Each row has a name. Each piece below is followed by the name of the row it came from, unless a question asks for something else. Each question is about the rows just above it.

figu: [ -5  -2  12  15   8  37  42  25  51  46 -12 -62 -77  41  47  15 -54  -8
 -33  -5 -20]
nasol: [ -6  17  12 -41  11  41 -13 -32  -4  39  53 -32 -21 -80 -48  49 -11  34
  66 -10  15]
zasu: [-61  47 -54 -20  41  15 -33  -5  -2  46  51  -8  12   8  37  42  15  -5
 -77  25 -12]
zafu: [ -5  51  37  41  15 -20  -2 -62  46  -5  48  42 -33  -8   8  25 -12  12
 -77  15 -54]
Which row holds these entries in another order? [-54  15 -77  12 -12  25   8  -8 -33  42  48  -5  46 -62  -2 -20  15  41
  37  51  -5] : zafu
Put [ -2  42 -77 -20  15  46  -5 -33  15  37  51  25  41 -12  48  -8  -5   8
 -54  12 -62] back in order: which row is it? : zafu
Put [-20  -5 -33  -8 -54  15  47  41 -77 -62 -12  46  51  25  42  37   8  15
  12  -2  -5] back in order: which row is it? : figu

Gil: [  7   3 -14  -3   3  -2  -2  -6  -4  -1  -4 -13  -7   7  -5]
zasu: [  3  28 -12 -15  -4  -1  -5  -1 -13  -1  -4 -35  -3  14  -2]
ruli: [-48  94  95 -33  12   7   0  43 -27   5  23   5  55 -20  29]
bez: [  6  10 -15  -7  -1  -2  -3  -5  -6  -1  -4 -20  -7  10  -4]
nasol: [ -2 -15  -1 -12  -5   0  28  -1 -35  -4  14  -4 -13  -3   3]
Nali: [ -1  -4  -4  -4  -6   3  -2   7  -7  -2   3   7  -3 -14 -13]
Lum: [  1  11  -7  -7 -10   0  -2   1  -4   0  -3 -20  -1   8   1]
Which row holds these entries in another order? [-20  -1   8   1   1  11  -7  -7 -10   0  -2   1  -4   0  -3] : Lum
Put [-20  -7  10  -4   6  10 -15  -7  -1  -2  -3  -5  -6  -1  -4] back in order: which row is it? : bez
[ -4   0  -3 -20  -1   8   1   1  11  -7  -7 -10   0  -2   1] is which row reordered? : Lum
[ -2  14  -3 -35  -4  -1 -13  -1  -5  -1  -4 -15 -12  28   3] is which row reordered? : zasu
Which row holds these entries in another order? [-14 -13  -7  -6  -5  -4  -4  -3  -2  -2  -1   3   3   7   7] : Gil

zasu: [ -5   4  18  12  -2   9  73 -10 -37 -67   7  16 -47   3  -8]
paz: [ 66 -27 -22 -10  -8 -32 -54  55  85  36  32   0 -34   6  -1]
fos: [-45  -3   0   0   0  18  -5  -8   2  24  35  -3  -4 -10  -5]
Sezav: [ 16   9 -10   4   3  -2   7  18  73 -47  12 -37  -5 -68  -8]
Lum: [ -3  -9  -4   9  -3  -5  -8  -6  19   6 -12   6   2   3  14]
Nali: [ -4   3  16 -18   4   7  -7  -2 -23  -7   0   8  -5   0 -32]
nasol: [  0  -5  -5 -10   1  -4 -45   2  18  35  -8  -3  24   0  -3]
Gil: [ -3   3  14  -6   2   7  19  -4 -24 -24   3   9 -17   1 -20]
figu: [ -4   6  20 -25   6   9  -8  -1 -33  -9   3   8  -7   0 -44]
bez: [ -4   3  15  -5   1   7  23  -5 -25 -28   2  10 -20   2 -20]
zafu: [ -5   1  17 -16   4   6  -8  -5 -20  -8  -3  11  -7   2 -31]
ruli: [ -2  16   3   0   0   4 -32   8 -23  -7  -7 -18  -4  -5   8]
[ -8  -3  24   0  -3   0  -5  -5 -10   1  -4 -45   2  18  35] is which row reordered? : nasol
Which row holds these entries in another order? [  3   0   4  -7  -5  16   8  -2   0   7  -4 -18  -7 -32 -23] : Nali
[ -8 -68  -5 -37  12 -47  73  18   7  -2   3   4 -10   9  16] is which row reordered? : Sezav
[ -8  -5   4  18  12  -2   9  73 -10 -37 -67   7  16 -47   3] is which row reordered? : zasu

